Here is a tiny trained network, its code and every weight. The questions are about switching its units off for an input and a class, where a switched-off unit gives its printed mean instead of its output.

import numpy as np


def w(rows, s, z=0):
    codes = np.array(rows[::2]) - 128.0
    scale = np.full(codes.shape[1], s)
    scale[-1] = z or s
    return codes * scale


def norm(h):
    return h / np.sqrt((h * h).mean(-1, keepdims=True) + 1e-5)


def f(y):
    return y / 2 * (1 + np.tanh(0.7978845608 * (y + 0.044715 * y**3)))


def log_softmax(a):
    a = a - a.max(-1, keepdims=True)
    return a - np.log(np.exp(a).sum(-1, keepdims=True))


def net(x, mask):
    res = np.array(x, float).reshape(1, 7) / 4 @ E
    u = 0
    for l in range(2):
        y = f(norm(res) @ A[l][:, :-1].T + A[l][:, -1])
        res = res + np.where(mask[u : u + 11], y, B[l][:, -1]) @ B[l][:, :-1]
        u += 11
    return log_softmax(norm(res)[-1] @ U[:, :-1].T + U[:, -1])


A, B = {}, {}
E = w([
[228,149,92,19],'x0',
[137,210,137,105],'x1',
[46,126,197,50],'x2',
[130,38,150,162],'x3',
[1,77,81,112],'x4',
[105,165,159,141],'x5',
[112,109,36,148],'x6',
],0.0074)
A[0] = w([
[202,102,72,44,66],'L0N1',
[55,224,70,74,62],'L0N2',
[223,132,169,62,136],'L0N3',
[95,45,91,64,84],'L0N4',
[102,252,180,199,246],'L0N5',
[150,212,250,143,124],'L0N6',
[17,188,40,132,254],'L0N7',
[118,166,39,197,114],'L0N8',
[182,150,189,213,215],'L0N9',
[140,227,224,152,110],'L0N10',
[99,62,157,122,176],'L0N11',
],0.011,0.0047)
B[0] = w([
[189,193,175,171,200],'L0N1',
[199,145,93,159,173],'L0N2',
[128,145,255,148,224],'L0N3',
[59,197,170,155,173],'L0N4',
[137,91,106,32,253],'L0N5',
[69,37,160,17,218],'L0N6',
[151,217,80,115,253],'L0N7',
[215,110,84,140,173],'L0N8',
[99,21,14,95,239],'L0N9',
[62,71,147,32,201],'L0N10',
[67,109,91,230,185],'L0N11',
],0.0099,0.0063)
A[1] = w([
[48,112,132,138,192],'L1N1',
[167,162,182,163,165],'L1N2',
[151,62,72,170,144],'L1N3',
[195,213,131,168,183],'L1N4',
[166,149,55,147,149],'L1N5',
[186,161,141,72,47],'L1N6',
[59,179,33,92,145],'L1N7',
[59,124,91,125,130],'L1N8',
[109,206,155,81,125],'L1N9',
[110,151,11,63,2],'L1N10',
[53,78,209,184,149],'L1N11',
],0.012,0.0044)
B[1] = w([
[125,170,88,136,215],'L1N1',
[195,101,146,126,173],'L1N2',
[114,115,56,109,208],'L1N3',
[149,79,187,137,232],'L1N4',
[157,98,78,115,201],'L1N5',
[77,148,120,164,169],'L1N6',
[130,212,155,184,255],'L1N7',
[94,193,122,147,197],'L1N8',
[133,104,135,142,193],'L1N9',
[252,165,165,157,193],'L1N10',
[148,173,107,141,194],'L1N11',
],0.012,0.0055)
U = w([
[223,189,112,154,168],'0',
[213,100,16,158,3],'1',
[22,243,83,210,91],'2',
[73,107,156,5,120],'3',
[108,74,60,85,113],'4',
[227,146,209,118,99],'5',
],0.013,0.005)

Each question gives the input, the list of numbers given to net, and the class t.
The units are the neurons (one row each of A and B). Each row of codes is followed by its name. A weight is (code - 128) times the scale printed after its matrix; where a second scale follows, it is the last column's (A, B and U).
mask holds one flag per neuron, layer by layer. A switched-off neuron (its flag False) gives its mean, the last column of its row in B, instead of its output. The means were averaged over made-up inputs and are rounded, as every weight is.
A unit's drop is (log p(t) with every unit on - log p(t) with that unit switched off) / (log p(t) with every unit on - log p(t) with every unit switched off).
The circuit of an input: a set's keep is (log p(t) with only the set's units on - log p(t) with every unit switched off) / (log p(t) with every unit on - log p(t) with every unit switched off). Starting from the 12 units with the biggest drops (on a tie, the unit counted first), units are removed one at a time, each time the one whose removal leaves the highest keep (on an exact tie, the one counted first), for as long as the keep stays at least 0.8.
circuit, biggest first: the units of the circuit, biggest drop first
unit that matters most: the unit with the biggest drop
k most important neurons: the k neurons with the biggest drops, biggest first
k most important neurons of layer l: the k neurons of layer l with the biggest drops, biggest first
drop of u: that unit's drop, to one decimal
input [-5,-7,-7,8,3,-3,-8], class 2: unit that matters most -> L0N11
input [-7,-7,1,-8,4,6,5], class 0: 2 most important neurons of layer 0 -> (L0N7, L0N8)
input [6,-8,0,4,1,-5,1], class 5: circuit, biggest first -> (L0N9, L0N4)
input [-8,8,8,-8,2,5,2], class 0: circuit, biggest first -> (L0N7, L1N10, L0N2)
input [3,5,5,-3,-7,-6,-1], class 3: circuit, biggest first -> (L0N6, L0N10)
input [-8,2,-3,-4,-1,-5,-1], class 4: 2 most important neurons of layer 0 -> (L0N9, L0N5)
input [8,-5,8,0,3,6,8], class 2: circuit, biggest first -> (L0N4, L1N7)
input [-8,7,7,3,-4,-6,4], class 4: circuit, biggest first -> (L0N5, L0N3)
input [-1,-1,-3,6,-3,-8,0], class 4: 2 most important neurons of layer 0 -> (L0N9, L0N7)
input [2,-8,-1,-1,0,-2,1], class 5: 2 most important neurons -> (L0N9, L0N1)
input [5,-4,-3,2,-3,-8,7], class 5: 2 most important neurons of layer 0 -> (L0N1, L0N9)
input [-7,1,-1,-7,-8,8,7], class 3: 3 most important neurons of layer 0 -> (L0N5, L0N10, L0N6)
input [-7,8,6,1,-3,8,5], class 3: 3 most important neurons -> (L0N5, L0N6, L0N10)
input [-4,-5,6,2,1,6,-6], class 2: circuit, biggest first -> (L1N11)
input [6,-1,3,8,4,-4,-8], class 5: 3 most important neurons of layer 0 -> (L0N9, L0N3, L0N10)
input [-8,-2,-3,2,0,6,8], class 1: 2 most important neurons of layer 0 -> (L0N8, L0N4)
input [-8,2,4,2,-5,5,8], class 1: 2 most important neurons of layer 0 -> (L0N5, L0N9)
input [-2,2,-3,-2,2,-7,5], class 0: 2 most important neurons of layer 1 -> (L1N10, L1N7)
input [1,1,-7,-7,-2,-1,-6], class 4: drop of L0N9 -> 0.2
input [7,5,-8,-3,-7,6,3], class 5: drop of L1N3 -> 0.1
input [-8,2,-5,-8,-4,-6,-4], class 4: unit that matters most -> L0N9
input [-5,-2,7,0,8,-3,8], class 2: drop of L0N3 -> 0.0
